Below are the code and all the weights of a small trained network. Each question names an input and a class and asks about switching units off, where a switched-off unit gives its printed mean instead of its output.

import numpy as np


def w(rows, s, z=0):
    codes = np.array(rows[::2]) - 128.0
    scale = np.full(codes.shape[1], s)
    scale[-1] = z or s
    return codes * scale


def f(y):
    return y / 2 * (1 + np.tanh(0.7978845608 * (y + 0.044715 * y**3)))


def log_softmax(a):
    a = a - a.max(-1, keepdims=True)
    return a - np.log(np.exp(a).sum(-1, keepdims=True))


def net(x, mask):
    res = np.array(x, float).reshape(1, 8) / 4 @ E
    y = f(res @ A[0][:, :-1].T + A[0][:, -1])
    res = res + np.where(mask, y, B[0][:, -1]) @ B[0][:, :-1]
    return log_softmax(res[-1] @ U[:, :-1].T + U[:, -1])


A, B = {}, {}
E = w([
[123,132,135],'x0',
[130,125,126],'x1',
[117,132,139],'x2',
[140,123,118],'x3',
[79,22,129],'x4',
[39,191,1],'x5',
[179,233,119],'x6',
[122,132,133],'x7',
],0.0077)
A[0] = w([
[184,172,220,253],'neuron 0',
[100,217,110,139],'neuron 1',
[2,185,23,216],'neuron 2',
[140,174,170,209],'neuron 3',
[67,81,34,136],'neuron 4',
[114,49,144,157],'neuron 5',
[42,106,41,194],'neuron 6',
[93,224,95,160],'neuron 7',
[110,49,207,144],'neuron 8',
],0.0094,0.0052)
B[0] = w([
[226,105,182,227],'neuron 0',
[198,104,42,178],'neuron 1',
[75,141,92,254],'neuron 2',
[239,145,134,176],'neuron 3',
[54,151,164,184],'neuron 4',
[94,41,84,172],'neuron 5',
[65,173,129,207],'neuron 6',
[167,135,28,195],'neuron 7',
[181,45,2,189],'neuron 8',
],0.0078,0.0097)
U = w([
[181,72,187,253],'0',
[167,78,2,69],'1',
[87,198,86,179],'2',
[23,113,162,29],'3',
[204,208,203,46],'4',
],0.0076,0.0042)

Each question gives the input, the list of numbers given to net, and the class t.
The units are the neurons (one row each of A and B). Each row of codes is followed by its name. A weight is (code - 128) times the scale printed after its matrix; where a second scale follows, it is the last column's (A, B and U).
mask holds one flag per neuron, in row order. A switched-off neuron (its flag False) gives its mean, the last column of its row in B, instead of its output. The means were averaged over made-up inputs and are rounded, as every weight is.
A unit's drop is (log p(t) with every unit on - log p(t) with that unit switched off) / (log p(t) with every unit on - log p(t) with every unit switched off).
The circuit of an input: a set's keep is (log p(t) with only the set's units on - log p(t) with every unit switched off) / (log p(t) with every unit on - log p(t) with every unit switched off). Starting from all 9 units, units are removed one at a time, each time the one whose removal leaves the highest keep (on an exact tie, the one counted first), for as long as the keep stays at least 0.8.
circuit, biggest first: the units of the circuit, biggest drop first
k most important neurons: the k neurons with the biggest drops, biggest first
drop of u: that unit's drop, to one decimal
input [-5,8,2,4,7,-6,-1,7], class 1: 2 most important neurons -> [neuron 8; neuron 5]
input [-3,-4,0,7,-4,-1,1,-3], class 4: circuit, biggest first -> [neuron 8; neuron 5; neuron 2]
input [3,-7,1,-1,8,-5,-5,0], class 1: circuit, biggest first -> [neuron 8]
input [-7,3,-8,-5,-4,6,-3,0], class 2: 2 most important neurons -> [neuron 8; neuron 6]
input [-8,4,6,-2,5,8,-1,-3], class 3: circuit, biggest first -> [neuron 4; neuron 8]
input [6,7,3,-7,2,-6,-5,8], class 1: 3 most important neurons -> [neuron 8; neuron 5; neuron 4]
input [2,5,8,-5,-4,3,5,0], class 1: 2 most important neurons -> [neuron 1; neuron 7]
input [-6,3,4,2,7,4,-8,-6], class 3: drop of neuron 6 -> 0.1
input [1,8,-7,0,5,1,-7,-6], class 3: drop of neuron 7 -> 0.3
input [-6,3,-7,6,-3,7,-8,7], class 2: drop of neuron 3 -> -0.1
